In the rows, zero is written as 128.
Known rows:
flelerem: [ 97 119 107 120 104  99 196 134 178 102 138 144 156 120 130 150 106  95
 133 119 144  91 145  78 143 139 158 106 114 106 135  98 144 186]
bemek: [119 130 140 114 111 155 161  90 135  78 128 142 161 149 174  92 125  92
  91 176 147  96 115 110 129 134 167 155 145  58 149 137  99 137]
breplir: [102 117 106 109 115 110 204 136 175 101 152 152 158 117 132 140 100  94
 135 109 151  90 145  82 146 138 157 105 109 105 135 102 144 179]
mepotrul: [ 65 104 136 137  88 135 147 114 133  78 103 129 139 132 135 104 147  44
 138 119  84 113 210  99 121 132 136 164  84  72 118 145 148 180]
pogu: [113 127  86  99 126 100 182 108 181 109 171 111 162 123 142 178 123  77
 123  92 172 108 116 108 145 114 122 126 127 102 159 111 118 237]
drestu: [106 101 118 145 104 115 168 139 139  76 107 150 143 106 151 146 133  88
 137 139 138 123 138  86 130 140 130 160 110 117 159 142 169 164]
truba: [ 82  84 129 145 126 145 203 125 146  79 107 147 149 118 195  99 128  97
 148 144 138  70 123 145 117 117 123 120 123 105 177 178 143 165]
tifen: [ 90 103 125 119 105 101 162 120 136  40 151 130 146 148 122 176 172  69
  96 121 189 128  10 148 139 113 119 192 132  92 191 149 131 242]
plotristar: [114 128 131 128  93 135 159 100 153  77 108 143 159 144 164 118 124  94
  88 172 134  97 135  99 133 142 173 161 143  70 140 128 124 137]
trubru: [112 135  92 117 117 116 189 128 196 102 153 126 159 106 126 153 125 104
 115 109 157  87 146  90 134 148 161 104 124  91 132 129 135 183]
skovak: [114 104 111 121 105 137 172 129 137  80 117 148 156 126 155 134 118  88
 114 140 145 106 136 103 126 141 145 156 113 100 148 128 147 142]
vofle: [ 96 102 133 143  93 121 162 149 131  61 117 152 150 128 129 153 138  96
 108 160 142 111  92 100 125 148 159 153 109 105 158 124 146 161]
skugrusta: [109 104 110 135  98 124 169 132 145  82 102 140 154 123 157 150 123  88
 118 148 137 107 137 101 122 143 145 156 115 110 149 126 153 150]
zegra: [100 115 116 158  97 127 166 140 160  75 122 136 152 139 124 151 161  89
 106 145 146  98  94 120 128 141 161 160 103 101 151 143 153 165]
draba: [117 100  88 139 112 139 162 146 148  83 109 122 154 101 145 168 146  93
 114 128 145 112 138 117 104 151 130 156 106 116 152 161 164 152]
sterem: [114 114 110 138 112 148 171 126 138  75 121 144 153 123 157 136 120  93
 117 139 142 109 134  99 120 142 141 166 107 115 149 134 163 153]
lepum: [103 116 104 102 111 107 198 125 173  95 152 149 160 123 134 148  98  88
 129 103 154  97 139  88 152 131 150 122 113 101 140  97 143 188]
gruli: [102 130  94 137 110 110 192 136 201 114 151 128 162 126 121 157 129  92
 127 110 144  84 145  93 144 138 165 109 101 109 131 108 144 187]
keni: [ 92  94 123 145  93 112 174 151 134  63 107 151 145 128 132 152 141  90
 121 147 147 110  94 108 124 143 145 157 106 112 159 132 162 167]

Facts:
rarukli | κ fugi,draba | θ c
luflobun | κ skubrik | θ a | ξ stubel
zastum | θ d
kubuzo | θ f | ξ pogu
skovak | κ trubru | θ a
gredrak | κ stubel | θ f | ξ luflobun
tiklu | κ pleklus,plebo,zastum | θ a | ξ povol
stedom | κ bezadas | θ b | ξ grafas
tava | κ madro | θ e
fanistom | θ b | ξ taplekil
maduri | κ februm,grafas,dudru,skoples | θ d | ξ truba
pogu | θ d | ξ figum
fekestik | κ februm | θ f | ξ fevar
kaskos | κ plebo | θ b
megi | κ dadri,zozik,mepotrul | θ a | ξ zozik
rubriflor | κ draba,testo | θ f
mamam | κ duskek,dalo | θ e
lamo | κ februm,zigras | θ b
madro | κ februm | θ c
segre | κ miplek,stedom | θ a | ξ goril
drasko | κ bezadas,medru | θ d
sazi | κ stubel | θ d | ξ mabri
dabrar | κ drasko | θ a | ξ tradil
skubrik | κ leka,zastum | θ d | ξ pepi
puzel | θ a
pleklus | κ februm,plebo | θ c
beflun | κ stedom,buzes | θ e
gruli | θ b
derabul | κ pepi,bromipli | θ f
pasam | κ beflun,sazi | θ b
mabri | κ februm,stedom,mastor,bezadas,zastum | θ b
kufluplon | κ februm | θ c | ξ plerok
plutris | κ dudru,tradil | θ f
klatras | κ povol | θ f | ξ temak
dutes | κ nale | θ c
figum | κ tiklu,dudru,pleskil | θ d | ξ tifen
dobem | θ b
zegra | κ topok,zastum | θ b
troles | θ c
fiflotak | κ bezadas | θ f
bromipli | κ februm,plebo,klipu,zastum | θ f | ξ pleskil
nedre | θ c
testo | θ d
topok | κ gufim | θ e
grafas | κ skefi,keri | θ b | ξ klatras
kini | κ februm,bromipli | θ e
gedrar | κ guze | θ c
brotrem | κ februm | θ c
keri | κ stubel | θ a
vunen | κ februm,gruli | θ b | ξ geklus
tradil | κ bromipli | θ b
bemek | κ bromipli | θ a | ξ guze
plotristar | κ trubru,bromipli | θ c
revas | κ povol,trubru,bezadas,zastum,ruvemal,taplekil | θ b
plebo | κ zastum | θ d
ranak | κ februm | θ f
dadri | θ d
brerir | κ geskal,gebutren | θ f
sepluk | θ c
gebutren | θ a | ξ mastor
goril | κ sazi | θ b | ξ buzes
plerok | θ c | ξ maduri
fevar | κ kufluplon | θ f
flelerem | θ c
povol | κ plebo,klipu,bezadas | θ c | ξ fekestik
siflek | κ mamam,revas | θ b | ξ skovak
mede | θ a
skomik | κ nuzen,bromipli | θ d
plakla | κ tava | θ d
rika | κ tradil | θ a
lepum | θ a
flinol | κ nuzen | θ b
drifil | κ ranak | θ c
rusak | κ rika,dadri | θ b
labruk | κ sudar | θ c
mepotrul | κ februm | θ c
radu | κ temak | θ f
drestu | κ pogu,bezadas | θ f
temak | θ b
tifen | κ plebo,zastum | θ d | ξ skoples
geklon | θ f | ξ megi
stapi | κ zozik | θ a
breplir | θ a
zigras | κ dobem,plebo,medru | θ e
gripim | κ klatras | θ f | ξ gakaplal
drimun | κ vofle | θ f
truba | κ tifen | θ a | ξ gebutren
fliplo | θ d | ξ gripim
dibru | κ zastum,draba | θ c
stofladro | θ c
defis | κ puzel | θ e
ferekla | κ mabri | θ c
safle | κ fekestik | θ b
draba | κ stedom | θ d
gretol | κ bemek | θ e | ξ vofle
guze | κ dibru,sazi | θ e
leka | κ februm | θ e | ξ gretol
diplus | κ februm,leka,keni | θ e
skagam | κ buzes,brerir | θ b
sobudras | κ breplir,kuzuse | θ a | ξ ruvemal
gakaplal | κ vofle | θ d | ξ tistes
medru | κ gufim | θ b
buzes | θ f | ξ geklon
skefi | κ sudar | θ f
togruk | κ plebo,beflun | θ e
stubel | θ f
gufim | θ d | ξ labruk
fugi | θ d
rodrokli | θ b
taplekil | θ b | ξ siflek
nuzen | θ e
tidem | κ povol,testo | θ b
plaben | κ trubru | θ a | ξ dapum
dapum | κ ruvemal | θ d
dudru | κ februm,bromipli,zastum | θ e
pepi | κ februm | θ c
geskal | κ keni | θ a
dalo | κ nedre | θ f
bezadas | κ februm,plebo,zastum | θ e
nini | κ madro | θ b | ξ vunen
nale | κ dudru | θ b
lufar | κ leka | θ e
davus | κ gufim,tradil | θ a
skoples | κ togruk | θ b | ξ lepum
sefek | κ februm,klipu,beflun | θ c
geklus | κ bromipli | θ e | ξ kufluplon
tistes | κ dibru | θ f | ξ leka
mumun | κ dudru,temak,zastum,testo | θ b | ξ zigras
sterem | κ revas,flinol | θ e
vofle | κ zastum,skoples | θ c
lifle | κ februm,fliplo,plotristar | θ c
klipu | κ plebo | θ b
brevi | θ a
mastor | κ zastum | θ f | ξ fliplo
pleskil | θ f
trebros | κ februm,puzel,leka | θ b
duskek | κ mepotrul,testo | θ f
trubru | θ d
ruvemal | θ e
zozik | κ pepi,plebo | θ c
mibron | θ e
skugrusta | κ gufim,vofle | θ c
kuzuse | κ testo | θ e
miplek | κ februm | θ e
nasto | κ pleklus,trubru,plaben,taplekil | θ c
februm | θ e | ξ gredrak
keni | κ plebo,testo | θ c
sudar | κ februm,bezadas | θ f
grekerom | κ mabri,drasko,gruli | θ f

Rows:
No name comes twice in this set of rows, the named rows included.
[110 124  87 121 118 114 192 140 189 102 150 127 158 102 122 163 125 104
 123 104 157  92 141  92 130 148 152 103 115 106 137 128 146 186] | testo
[122 151 124 144  98 155 150  89 175  82 119 127 167 159 159 115 146  96
  70 176 138  86 126 117 136 141 192 170 145  59 137 139 112 127] | tradil
[ 57 131 143 121 123 137 172  99 143 105 165 122 142 133 121  75 136  46
 165  89  97 102 206  76 135 114 129 117  69  67 112 128 124 237] | februm
[115 133 111 128 107 147 156 112 162  74 122 126 157 123 146 129 145  98
  86 147 145  98 136 112 120 148 164 156 135  70 140 160 128 146] | skomik
[ 63 109 141 135  88 133 145 111 132  75 105 131 138 136 135 100 148  45
 133 124  86 112 205  99 124 130 138 164  85  68 118 147 145 179] | pepi
[114 109  97 155 103 135 164 141 160  92 113 128 158 130 143 163 147  87
 115 138 140 102 126 117 121 143 148 161  99 118 149 135 159 153] | tidem
[151 108 106 120 130 138 181 131 114 115  99 133 143 140 142  96 140  65
 144 150 154 112  90  97 101 134 116 132 117 102 134 134 140 145] | megi
[115 122 105 153 101 143 159 123 164  89 114 125 160 140 149 146 149  87
 102 148 134  97 132 117 126 140 161 164 111  99 143 139 146 144] | nale
[ 63 101 122 148 120 148 174 106 143  91 113 115 152 114 172  95 168  94
 146 135 141  71 189 144  99 135 127 135 101  75 168 209 130 182] | maduri
[117 105 142 151 127 151 126 161 107  91 146 133 153  90 167 168 122 102
 127 178  98 143 119  70 122 138 142 124  93 123 170 115 114 164] | tistes
[158 120  89 150 128 140 168 130 135 135  96 107 150 150 141 118 165  68
 138 158 150 107  84 109  97 132 123 136 114 113 135 136 136 150] | goril
[ 81 101 129 139  91 128 157 126 136  76 104 136 143 130 138 125 139  65
 129 134 111 110 167 101 124 136 140 159  97  88 133 138 152 171] | sefek
[ 67 106 135 136  88 131 151 116 135  77 106 131 140 133 134 108 143  49
 134 122  89 110 199  98 123 133 137 162  87  74 121 142 148 179] | brotrem

The same elements again, as new rows of numbers:
Known rows:
ruvemal: [120 115 130 120  99 110 159 131 134 125 125 164 150 120 127 141 136 131
 142 123 132 144 116 115 118 165 149 157 127 150 153 139 141 129 117 138
 135 138 143 137 115  95]
gretol: [115  84 136 164 152 121  95 107 137 141 120 142 127 141 161 146 125 114
 138 118 101 114 105 142 125  95 105 147 152 109 141 129 117 138 144 145
 121 119 145 111 141 158]
siflek: [112 120 132 129 133 139 123 121 127 133 123 129 122 120 156 137 126 114
 121 132 134 121 130 181 119 131 136 123 119 129 138 141 128 125 132 154
 122 124 133 131 132 139]
trubru: [135 118 138 121  89 114 160 131 140 125 116 141 142 125 108 123 130 137
 140 127 140 140 121 113 118 147 144 154 129 147 143 135 136 126 117 123
 142 140 135 133 116  82]
plaben: [121 127 134 126 125 129 145 128 133 128 122 133 128 122 125 125 126 132
 129 125 138 134 120 131 124 142 137 133 124 139 136 138 125 128 125 135
 135 136 136 127 131 113]
mabri: [120 124 130 125 123 125 135 128 122 126 133 135 135 125 133 135 128 127
 127 131 130 132 124 121 125 136 128 137 126 139 132 133 130 126 127 134
 118 130 134 129 129 118]
plutris: [138 133 142 139 134 144 113 124 125 132 129 116 114 124 140 131 128 119
 119 131 130 124 129 164 130 123 122 113 125 113 117 126 122 131 132 159
 133 125 120 125 135 151]
nale: [119 127 127 126 124 127 135 127 124 128 134 135 130 125 137 134 129 125
 126 129 129 131 122 131 124 137 132 135 126 137 136 135 131 125 127 137
 123 130 136 132 131 118]
gakaplal: [131 101 132 165 152 122  95 105 146 143 114 115 117 152 141 131 120 119
 137 117 111 111 109 144 121  75  94 148 154 110 125 124 116 141 141 121
 135 119 141 106 142 139]
truba: [103 175 103 150 181 142 111 113 143 144 149 106  99 146 123 123 129 131
 124  98 123 113 117 191 124  98 118 125 139 123 115 123 137 138 130 101
 159 123 156 117 144 137]
drifil: [128 121 141 134 139 140 110 126 132 133 124 116 112 129 132 126 127 127
 122 129 134 113 136 160 134 120 128 108 126 115 138 125 121 126 137 139
 122 126 114 122 138 155]
keri: [137 145 119 107 150 115 136 137 116 123 136 123 138 141 124 129 119 130
 128 138 139 145 143  53 143 119  91 127 120 148 105 117 115 136 123 112
 115 130 123 117 128 108]
skefi: [144 135 137 127 122 128 133 132 120 125 134 125 132 126 122 134 128 126
 127 134 136 140 129 108 133 131 114 132 128 131 104 120 127 135 123 137
 133 130 122 123 123 121]
mede: [121 127 127 124 132 128 139 128 128 127 123 129 129 125 123 122 124 132
 128 127 133 133 125 118 129 132 128 130 126 135 125 132 124 128 126 119
 128 132 132 127 130 120]
skubrik: [135 124 137 122 116 124 134 130 136 129 118 124 129 129 121 123 128 132
 130 131 141 124 138 136 124 127 135 129 124 132 140 128 128 125 127 129
 129 132 125 128 124 113]
pleklus: [132 122 135 127 116 128 136 130 134 129 120 129 126 126 123 126 128 130
 132 127 137 131 128 127 126 137 133 130 127 131 136 130 128 129 125 130
 133 132 125 127 126 121]
brevi: [121 127 126 124 132 128 138 129 128 126 123 128 131 125 124 123 124 133
 128 128 133 132 125 116 129 134 129 130 126 133 128 132 123 127 125 120
 129 132 132 126 129 120]
fiflotak: [139 133 141 138 134 143 111 125 124 131 129 116 114 124 140 130 128 119
 119 133 130 123 131 157 131 120 120 111 125 113 116 124 121 132 133 157
 133 124 118 125 136 152]
labruk: [133 125 136 129 140 135 110 128 130 133 123 116 116 132 138 128 124 123
 124 132 135 118 138 140 134 115 118 108 122 120 134 125 119 129 135 143
 118 125 115 121 135 148]

Rows:
No name comes twice in this set of rows, the named rows included.
[115 122 127 117 126 129 136 130 119 128 130 135 138 122 134 136 127 124
 126 133 140 131 133 135 124 140 131 136 121 141 128 133 134 125 126 131
 119 129 132 128 124 121] | fanistom
[105  88 153 130 121 141 117 142 115 124 133 120 148 118  72 117 133 160
 128 129 142 106 135 118 145 133 145 129 142 104 124 105 139 108 137  69
 108 131 109 114 122 156] | madro
[133  83 137 156 126 118 119 113 139 135 108 135 135 140 132 136 121 122
 145 123 116 132 101  95 123 102 101 163 153 121 121 128 116 142 133 119
 130 125 140 110 131 122] | vofle
[119 125 130 126 120 126 138 126 126 127 132 139 130 123 136 134 130 127
 127 128 128 133 117 134 123 141 136 138 127 139 138 137 133 126 125 139
 126 132 137 133 130 113] | revas
[144 134 128 121 118 124 136 136 114 123 133 125 144 125 114 133 127 130
 129 136 135 142 134  85 133 130 111 135 129 133  94 116 128 134 120 117
 129 127 121 124 117 118] | brerir
[117 118 142 129 147 141 122 122 132 135 117 123 115 123 145 129 122 122
 122 131 142 121 132 164 128 128 127 118 119 127 139 138 117 126 135 152
 127 129 128 123 139 140] | skovak
[117 119 120 129 111 121 139 126 136 127 120 150 136 119 141 136 133 124
 136 121 121 131 119 149 115 148 155 138 126 135 152 140 136 126 124 142
 134 128 142 140 120 123] | mamam
[120 120 132 118 100 114 162 132 125 122 135 152 149 120 115 135 132 136
 136 127 135 147 111  96 122 158 139 163 130 154 135 136 141 125 116 119
 133 140 143 133 119  83] | dobem
[113 186  98 135 147 135 134 126 144 138 154 113 113 142  97 122 137 140
 131  95 137 123 123 175 120 123 135 134 135 138 115 117 156 138 117  80
 167 127 149 127 125 112] | plerok
[112 157  94 129 141 110 154 129 131 128 149 133 152 145  78 126 128 148
 144 104 130 148 108  68 124 120 107 176 150 154  88 115 147 143 110  43
 153 132 163 116 114  78] | gebutren
[143 136 120 116 128 120 131 134 126 125 123 123 132 134 128 130 123 126
 131 133 136 136 140  90 132 121 112 125 122 137 117 122 123 134 124 118
 121 127 119 124 123 119] | dibru

Now the same elements, written a new way:
Known rows:
trubru: [147 119 111 134 158 117 226 116 105 162 159 144 160 105 136  99 129 142
 129 147 168 143 110 155 101 163 116 126 139 209 132 120 109 140]
gebutren: [109 104 135 160 168  79 141 116 155 119 151 114 142 133 133 109 154 128
 136 116 125 156  97 167 157 157 115 144 154 219 118 153 165 145]
lifle: [109 111 152 150 110 129  91 117  75 169 141 139 116 137  93 184 158 141
 134 114  93 133 150 115  90  95 116 131 101  78 146 160 129 144]
gakaplal: [142 112 105 113 133 137  94 146 167 173  97 131 142 112 118 100 142  95
 110  96 102 153  97 104  85 119 153 138 151  95 122 121 182 147]
skefi: [129 137 111 105 128 157 117 138 178 134 110 119 122 137 136 119 127 112
 119 119 145 141 136 116  73 131 146 136 120 119 113 105 121 143]
brevi: [129 110 117 141 159  97 188 113 108 153 155 104 148 109 146 107 142 123
 126 137 153 143 114 170 124 160 110 131 143 222 128 144  98 135]
drestu: [112 132 109 102 127 146 101 136 191 106 116  97 126 138 146 117 112 113
 125 125 142 133 132 112  69 117 133 144 125  98 106 108 134 138]
sobudras: [145 133 121 125 126 141 122 127 143 137 109 106 108 122 135 128 128  88
 129 113 125 151 132 125  88 160 132 128 133 170 125 119 100 136]
lepum: [113 117 116 111 152  78 215 109 126  76 149 111 159  97 151 117 141 134
 131 160 139 161 128 164 136 162  97 119 145 233 113 149  99 143]
drimun: [132 144 111 107 126 158 115 138 165 108 113 133 132 124 139 109 115 122
 123 128 140 137 126 115  89 145 147 131 123 131 119 106 129 139]
plakla: [151 138 109 114 122 148 168 132 158 143 117 129 133 121 125 110 114 103
 128 118 143 145 130 110  69 147 133 133 128 117 123 106 119 141]
geklus: [148 164 174 163 144 164 113 144  85  54 121 189 109 152  60 139  97 156
 153 145  82 116 131 135 247 174 160  88 119 159 149 116 134 140]
gedrar: [141 146 129 136 111 111  89 138 117  99 120 122  96 131 135 142 136 112
 123 102 164 138 147 114 129 135 129 109 132  92 139 132 135 130]
klatras: [142 157 100 101 131 147 120 143 197 174 134 114 120 129 139 107 117 102
 101 118 130  89 127 103  96 125 151 122 121 131 103 104  99 146]
megi: [163 111 121 160 107 150 136 158 113 154 136 111  99 125 142 159 127 151
 101  90 135 159 117 133  85 166 141 145 124 153 118 106 104 127]
grekerom: [128 138 110 105 131 153 111 135 169 124 115 119 128 129 139 116 123 121
 119 126 142 141 132 117  80 133 143 137 120 121 113 108 124 143]
geskal: [143 133 118 119 121 140 109 129 163 128 104 101 103 126 135 131 125  86
 127 112 120 145 133 119  87 152 136 130 133 149 121 121 105 137]
lufar: [111 135 145 113 119 143 102 134 128 132 121 152 104 139 130 132 126 126
 124 123 153 132 143 121 128 105 137 130 119  87 128 121 121 137]
nini: [129 150 142 150 150 114 133 126 187  73 130 157 102 175 114 166 125 129
 149 121 116 146 143 130 121 138 132 136 133 102 120 106 142 140]

Rows:
No name comes twice in this set of rows, the named rows included.
[118 100 113 141 166  86 178 118 146 176 154 132 163 111 132 101 154 140
 120 119 139 152  89 144 117 129 119 145 154 185 119 145 182 147] | fliplo
[194 162 154 159 107 164 101 145  59 108 109 187 124 105  78 127 125 133
 130 118 106 123 143 121 228 174 157  63 114 163 152 134 121 129] | plotristar
[205 158 158 152 110 167 137 135  62 144  94 187 136 101  64 117 108 111
 135 139  71 130 119 129 210 189 165  66 109 221 150 122  95 136] | bemek
[129 144 114 102 109  94 167 118 175  49 103 137 141 105 149 138 121 130
 137 154 113 159 145 117 153 125 111 110 132 127 114 109 142 138] | skoples
[ 86  94 163 121 119 152  75 114  74 240 116 149 142 137  61 186 171 149
 106 108  69 146 143 107  76  85 135 149 100  63 138 165 182 151] | leka
[104 128 113  98 156  90 223 111 145  69 156 138 167  98 149 105 131 162
 131 168 158 160 127 164 141 144 101 125 132 223 107 130 119 144] | kubuzo
[116 113 113 118 164 121 195 116 121 155 162 121 163 111 145  99 137 154
 116 155 165 133 112 168 119 143 119 132 132 212 121 128 115 136] | pleskil
[111 145 134 106 119 130  94 143 168 116 110 117  85 151 141 121 126 106
 115 111 169 140 143 114 107 109 138 132 133  78 114 110 122 137] | beflun

